Below are the code and all the weights of a small trained network. Each question names an input and a class and asks about switching units off, where a switched-off unit gives its printed mean instead of its output.

import numpy as np


def w(rows, s, z=0):
    codes = np.array(rows[::2]) - 128.0
    scale = np.full(codes.shape[1], s)
    scale[-1] = z or s
    return codes * scale


def norm(h):
    return h / np.sqrt((h * h).mean(-1, keepdims=True) + 1e-5)


def f(y):
    return y / 2 * (1 + np.tanh(0.7978845608 * (y + 0.044715 * y**3)))


def log_softmax(a):
    a = a - a.max(-1, keepdims=True)
    return a - np.log(np.exp(a).sum(-1, keepdims=True))


def net(x, mask):
    res = np.array(x, float).reshape(1, 7) / 4 @ E
    u = 0
    for l in range(2):
        y = f(norm(res) @ A[l][:, :-1].T + A[l][:, -1])
        res = res + np.where(mask[u : u + 7], y, B[l][:, -1]) @ B[l][:, :-1]
        u += 7
    return log_softmax(norm(res)[-1] @ U[:, :-1].T + U[:, -1])


A, B = {}, {}
E = w([
[142,1,171,108,92,179,117,129,248,195],'x0',
[3,146,68,195,104,206,141,99,127,169],'x1',
[124,177,65,253,131,148,141,71,95,94],'x2',
[149,121,89,201,60,152,100,155,177,137],'x3',
[84,94,69,118,120,230,153,167,92,26],'x4',
[178,125,145,140,219,156,193,72,82,102],'x5',
[184,150,112,92,141,120,216,60,153,66],'x6',
],0.0048)
A[0] = w([
[249,147,100,155,142,101,100,98,207,140,155],'L0N1',
[158,73,134,102,122,237,90,98,255,116,2],'L0N2',
[55,84,112,124,181,178,100,167,34,111,77],'L0N3',
[139,75,189,92,82,52,61,169,139,209,82],'L0N4',
[129,105,145,125,128,98,71,146,162,178,126],'L0N5',
[95,115,62,251,32,109,88,201,106,68,37],'L0N6',
[43,183,127,151,149,142,145,90,57,135,91],'L0N7',
],0.0054,0.0024)
B[0] = w([
[92,135,117,55,161,160,139,130,94,67,214],'L0N1',
[103,47,74,198,151,151,191,2,137,200,207],'L0N2',
[114,153,123,22,153,180,112,101,133,129,170],'L0N3',
[140,183,115,103,21,90,144,207,119,196,252],'L0N4',
[84,120,158,72,120,84,125,185,173,110,187],'L0N5',
[233,170,100,157,125,235,43,173,154,94,234],'L0N6',
[83,157,85,141,103,110,173,113,83,125,183],'L0N7',
],0.0075,0.004)
A[1] = w([
[124,175,106,221,126,201,38,178,206,69,3],'L1N1',
[159,107,30,170,173,139,160,103,92,96,133],'L1N2',
[87,3,187,161,78,213,211,70,227,132,24],'L1N3',
[162,151,71,211,117,178,4,167,131,103,52],'L1N4',
[40,115,111,98,166,193,113,152,62,71,76],'L1N5',
[180,123,160,72,119,80,126,131,89,60,134],'L1N6',
[80,205,66,222,113,129,151,106,119,97,140],'L1N7',
],0.0068,0.0026)
B[1] = w([
[216,170,66,155,131,128,2,139,161,68,234],'L1N1',
[134,87,143,91,81,63,68,190,185,192,209],'L1N2',
[114,4,35,98,201,127,194,134,171,88,255],'L1N3',
[158,188,106,183,107,185,110,68,241,49,245],'L1N4',
[68,160,134,104,115,207,134,198,91,120,174],'L1N5',
[192,97,172,197,171,150,107,92,121,142,188],'L1N6',
[66,129,164,192,115,109,114,77,136,170,229],'L1N7',
],0.0073,0.0051)
U = w([
[22,157,129,51,149,228,160,153,43,109,3],'0',
[101,2,51,79,158,147,214,102,192,139,254],'1',
[144,133,177,40,29,46,99,204,180,243,118],'2',
[40,200,124,207,122,52,170,25,83,165,18],'3',
[167,188,80,183,69,205,35,114,209,88,240],'4',
[254,134,203,100,198,63,161,73,78,76,67],'5',
],0.0092,0.0017)

Each question gives the input, the list of numbers given to net, and the class t.
The units are the neurons (one row each of A and B). Each row of codes is followed by its name. A weight is (code - 128) times the scale printed after its matrix; where a second scale follows, it is the last column's (A, B and U).
mask holds one flag per neuron, layer by layer. A switched-off neuron (its flag False) gives its mean, the last column of its row in B, instead of its output. The means were averaged over made-up inputs and are rounded, as every weight is.
A unit's drop is (log p(t) with every unit on - log p(t) with that unit switched off) / (log p(t) with every unit on - log p(t) with every unit switched off).
The circuit of an input: a set's keep is (log p(t) with only the set's units on - log p(t) with every unit switched off) / (log p(t) with every unit on - log p(t) with every unit switched off). Starting from the 12 units with the biggest drops (on a tie, the unit counted first), units are removed one at a time, each time the one whose removal leaves the highest keep (on an exact tie, the one counted first), for as long as the keep stays at least 0.8.
circuit, biggest first: the units of the circuit, biggest drop first
k most important neurons: the k neurons with the biggest drops, biggest first
k most important neurons of layer l: the k neurons of layer l with the biggest drops, biggest first
drop when u is switched off: that unit's drop, to one decimal
input [5,0,0,2,5,-7,0], class 1: most important neuron	[L0N2]
input [-3,5,-4,6,-6,-3,3], class 2: 2 most important neurons	[L0N4, L0N5]
input [3,-7,5,0,4,1,2], class 1: circuit, biggest first	[L0N6, L1N1]
input [-4,-5,4,0,6,6,0], class 0: 3 most important neurons	[L1N5, L0N6, L1N1]
input [-8,-4,3,0,-2,6,-1], class 3: circuit, biggest first	[L1N7, L1N1]
input [-1,-3,-3,-4,3,1,-4], class 0: 4 most important neurons	[L0N3, L1N2, L1N5, L1N1]
input [6,1,2,6,-3,-8,3], class 1: circuit, biggest first	[L0N2, L1N3]
input [-1,-4,6,7,-3,6,4], class 5: circuit, biggest first	[L0N6, L0N1, L1N4]
input [-7,-8,0,-6,6,7,-8], class 0: 3 most important neurons	[L1N5, L0N3, L1N1]
input [2,7,2,-3,7,4,-5], class 0: 2 most important neurons	[L0N3, L1N5]
input [-3,-5,-4,-4,7,-7,-4], class 0: 3 most important neurons	[L1N2, L0N3, L1N5]
input [0,3,-1,-3,-2,8,-4], class 0: 2 most important neurons of layer 0	[L0N3, L0N2]
input [-4,-2,-7,7,-1,-4,6], class 2: 2 most important neurons of layer 0	[L0N4, L0N6]
input [-2,-8,2,2,-1,-3,-5], class 2: circuit, biggest first	[L0N4]
input [-1,-6,4,-7,4,-5,-5], class 0: 4 most important neurons	[L0N3, L1N5, L1N1, L1N2]
input [7,-3,7,-7,-4,-5,2], class 1: 2 most important neurons of layer 0	[L0N2, L0N6]
input [7,5,-2,-1,-2,-3,-3], class 1: 2 most important neurons	[L0N2, L1N3]
input [-2,5,3,-6,-1,0,3], class 3: 2 most important neurons	[L1N7, L0N1]
input [7,0,-3,2,6,-7,-3], class 1: 2 most important neurons	[L0N2, L1N3]
input [-2,-2,-6,-5,5,4,-1], class 0: circuit, biggest first	[L1N5]
input [-2,0,-6,2,6,3,-7], class 0: drop when L0N3 is switched off	1.1
input [4,-6,-1,-2,-3,8,-8], class 2: drop when L0N4 is switched off	0.9
